Below is a small trained network, with its code and all its weights. Each question gives an input and a target symbol and asks what happens when units are switched off, that is, made to give their printed mean instead of their output.

import numpy as np


def w(rows, s, z=0):
    codes = np.array(rows[::2]) - 128.0
    scale = np.full(codes.shape[1], s)
    scale[-1] = z or s
    return codes * scale


def norm(h):
    return h / np.sqrt((h * h).mean(-1, keepdims=True) + 1e-5)


def f(y):
    return y / 2 * (1 + np.tanh(0.7978845608 * (y + 0.044715 * y**3)))


def softmax(a):
    e = np.exp(a - a.max(-1, keepdims=True))
    return e / e.sum(-1, keepdims=True)


def log_softmax(a):
    a = a - a.max(-1, keepdims=True)
    return a - np.log(np.exp(a).sum(-1, keepdims=True))


def net(x, mask):
    ids = ['βγεζηθμξσω'.index(c) for c in x.split()]
    T = len(ids)
    res = E[ids] + P[:T]
    u = 0
    for l in range(2):
        r = norm(res)
        for j in range(3):
            rows = slice(3 * j, 3 * j + 3)
            q, k, v = (r @ M[l][rows].T for M in (Q, K, V))
            z = softmax(np.where(np.tri(T) > 0, q @ k.T / 3**0.5, -1e9)) @ v
            o = O[l][rows]
            res = res + np.where(mask[u + j], z, o[:, -1]) @ o[:, :-1]
        u += 3
        y = f(norm(res) @ A[l][:, :-1].T + A[l][:, -1])
        res = res + np.where(mask[u : u + 4], y, B[l][:, -1]) @ B[l][:, :-1]
        u += 4
    return log_softmax(norm(res)[-1] @ U[:, :-1].T + U[:, -1])


Q, K, V, O, A, B = {}, {}, {}, {}, {}, {}
E = w([
[109,105,77],'β',
[34,123,91],'γ',
[204,151,124],'ε',
[142,103,103],'ζ',
[186,158,116],'η',
[141,119,87],'θ',
[135,163,82],'μ',
[187,150,112],'ξ',
[79,134,248],'σ',
[193,159,63],'ω',
],0.015)
P = w([
[239,153,219],'0',
[58,2,114],'1',
[89,36,91],'2',
[95,141,78],'3',
[101,115,84],'4',
[86,117,103],'5',
[110,93,107],'6',
[82,122,86],'7',
[86,113,105],'8',
[95,132,100],'9',
[102,117,115],'10',
[108,80,129],'11',
[67,124,142],'12',
],0.0084)
Q[0] = w([
[120,84,218],'L0H1',
[208,232,109],'L0H1',
[111,216,109],'L0H1',
[253,92,209],'L0H2',
[125,98,18],'L0H2',
[59,45,88],'L0H2',
[34,74,172],'L0H3',
[114,119,85],'L0H3',
[73,147,191],'L0H3',
],0.011)
K[0] = w([
[148,121,39],'L0H1',
[58,66,142],'L0H1',
[85,136,147],'L0H1',
[118,100,6],'L0H2',
[124,154,196],'L0H2',
[108,75,168],'L0H2',
[76,134,159],'L0H3',
[155,167,122],'L0H3',
[95,142,132],'L0H3',
],0.015)
V[0] = w([
[109,209,180],'L0H1',
[94,130,110],'L0H1',
[147,146,169],'L0H1',
[170,132,150],'L0H2',
[59,94,194],'L0H2',
[99,116,122],'L0H2',
[146,140,52],'L0H3',
[123,129,1],'L0H3',
[148,79,126],'L0H3',
],0.0088)
O[0] = w([
[171,207,59,65],'L0H1',
[100,26,167,94],'L0H1',
[240,160,138,134],'L0H1',
[98,81,239,168],'L0H2',
[178,249,115,142],'L0H2',
[117,178,94,111],'L0H2',
[165,93,111,211],'L0H3',
[254,107,48,254],'L0H3',
[76,104,79,174],'L0H3',
],0.004,0.0039)
A[0] = w([
[78,53,207,3],'L0N1',
[170,222,129,239],'L0N2',
[32,177,246,131],'L0N3',
[165,57,92,180],'L0N4',
],0.012,0.0029)
B[0] = w([
[129,129,35,156],'L0N1',
[78,156,112,162],'L0N2',
[245,71,47,169],'L0N3',
[33,141,122,255],'L0N4',
],0.011,0.0075)
Q[1] = w([
[117,148,166],'L1H1',
[87,104,4],'L1H1',
[91,105,22],'L1H1',
[125,167,153],'L1H2',
[147,113,190],'L1H2',
[153,148,126],'L1H2',
[189,167,188],'L1H3',
[156,105,44],'L1H3',
[76,101,127],'L1H3',
],0.022)
K[1] = w([
[82,92,80],'L1H1',
[179,125,250],'L1H1',
[217,135,248],'L1H1',
[121,87,126],'L1H2',
[84,118,204],'L1H2',
[89,99,125],'L1H2',
[69,144,132],'L1H3',
[182,141,28],'L1H3',
[179,75,102],'L1H3',
],0.017)
V[1] = w([
[171,122,201],'L1H1',
[100,114,197],'L1H1',
[101,82,110],'L1H1',
[85,224,125],'L1H2',
[46,135,131],'L1H2',
[114,253,89],'L1H2',
[32,120,136],'L1H3',
[197,167,87],'L1H3',
[53,142,208],'L1H3',
],0.019)
O[1] = w([
[59,11,192,151],'L1H1',
[162,54,232,127],'L1H1',
[223,98,81,143],'L1H1',
[118,194,184,118],'L1H2',
[136,186,141,161],'L1H2',
[65,223,200,136],'L1H2',
[185,189,142,94],'L1H3',
[43,103,110,162],'L1H3',
[178,137,193,10],'L1H3',
],0.013)
A[1] = w([
[93,48,56,180],'L1N1',
[227,138,204,188],'L1N2',
[62,28,12,4],'L1N3',
[70,56,2,103],'L1N4',
],0.009,0.0043)
B[1] = w([
[147,175,70,235],'L1N1',
[215,81,82,175],'L1N2',
[167,110,94,225],'L1N3',
[75,108,11,253],'L1N4',
],0.012,0.0069)
U = w([
[185,173,71,254],'β',
[74,185,104,107],'γ',
[91,104,164,113],'ε',
[123,3,19,46],'ζ',
[84,133,177,141],'η',
[164,22,178,182],'θ',
[80,224,185,194],'μ',
[100,110,173,94],'ξ',
[88,122,109,73],'σ',
[60,160,136,117],'ω',
],0.012,0.0047)

Each question gives the input, a string of symbols that net reads in full, and the target symbol t.
The units are the heads (3 rows each of Q, K, V and O) and the neurons (one row each of A and B). Each row of codes is followed by its name. A weight is (code - 128) times the scale printed after its matrix; where a second scale follows, it is the last column's (O, A, B and U).
mask holds one flag per unit, layer by layer, with each layer's heads first. A switched-off unit (its flag False) gives its mean, the last column of its rows in O or B, instead of its output. The means were averaged over made-up inputs and are rounded, as every weight is.
A unit's drop is (log p(t) with every unit on - log p(t) with that unit switched off) / (log p(t) with every unit on - log p(t) with every unit switched off).
The circuit of an input: a set's keep is (log p(t) with only the set's units on - log p(t) with every unit switched off) / (log p(t) with every unit on - log p(t) with every unit switched off). Starting from the 12 units with the biggest drops (on a tie, the unit counted first), units are removed one at a time, each time the one whose removal leaves the highest keep (on an exact tie, the one counted first), for as long as the keep stays at least 0.8.
circuit, biggest first: the units of the circuit, biggest drop first
top k neurons in layer l: the k neurons of layer l with the biggest drops, biggest first
which heads matter: for each layer, one digit per head in row order, 1 if its drop is at least 0.15 and else 0, layers parted by /
drop of u: that unit's drop, to one decimal
input β θ ε θ θ η ω, target β: top neuron in layer 0 : L0N4
input β γ β β β β β β β β β β ζ, target β: which heads matter : 000 / 001
input θ θ ω β β, target θ: top 2 neurons in layer 0 : L0N3; L0N4
input μ θ β η η μ ζ β, target μ: top 3 neurons in layer 0 : L0N4; L0N2; L0N3
input β θ ε, target β: circuit, biggest first : L1H3; L0N4; L0N3
input β μ μ β β γ β β β β γ ω, target β: which heads matter : 100 / 001
input β β β μ, target β: circuit, biggest first : L1H3; L0N3
input β ω μ σ β ζ η ζ β μ ζ σ, target β: which heads matter : 000 / 100
input μ σ β β β β η η ζ β σ, target μ: circuit, biggest first : L1H2; L0H1; L0H2; L1N4
input θ ω β σ β ω θ β ξ γ β σ, target θ: which heads matter : 110 / 110
input σ μ ε β β β μ, target μ: circuit, biggest first : L1H2; L0N4; L0H2; L0N3
input θ ζ σ β μ β θ η μ θ ε σ, target θ: which heads matter : 110 / 100
input θ β θ, target θ: which heads matter : 110 / 101
input β θ θ ζ σ β β β β γ β σ, target β: which heads matter : 010 / 100
input β β β θ β θ β ζ ω θ η η, target β: top 2 neurons in layer 0 : L0N1; L0N4
input β μ η, target β: top 2 neurons in layer 0 : L0N1; L0N3
input β ω ε, target β: top 3 neurons in layer 0 : L0N4; L0N1; L0N3
input μ θ η β ω μ θ β θ, target μ: top 3 neurons in layer 0 : L0N4; L0N2; L0N3
input β β β η β θ μ θ η θ β θ θ, target β: top neuron in layer 0 : L0N1
input θ β θ θ θ θ β ω, target θ: top 2 neurons in layer 0 : L0N3; L0N4
input β β β, target β: top 2 neurons in layer 0 : L0N1; L0N3
input θ μ θ ω, target θ: drop of L1H3 : 0.2
input θ η β β μ β γ β ξ μ β ω μ, target θ: drop of L0N4 : 0.4
input θ γ θ β β ε, target θ: drop of L0N3 : 0.7
input θ θ β β θ γ β β μ, target θ: drop of L0H1 : 0.4
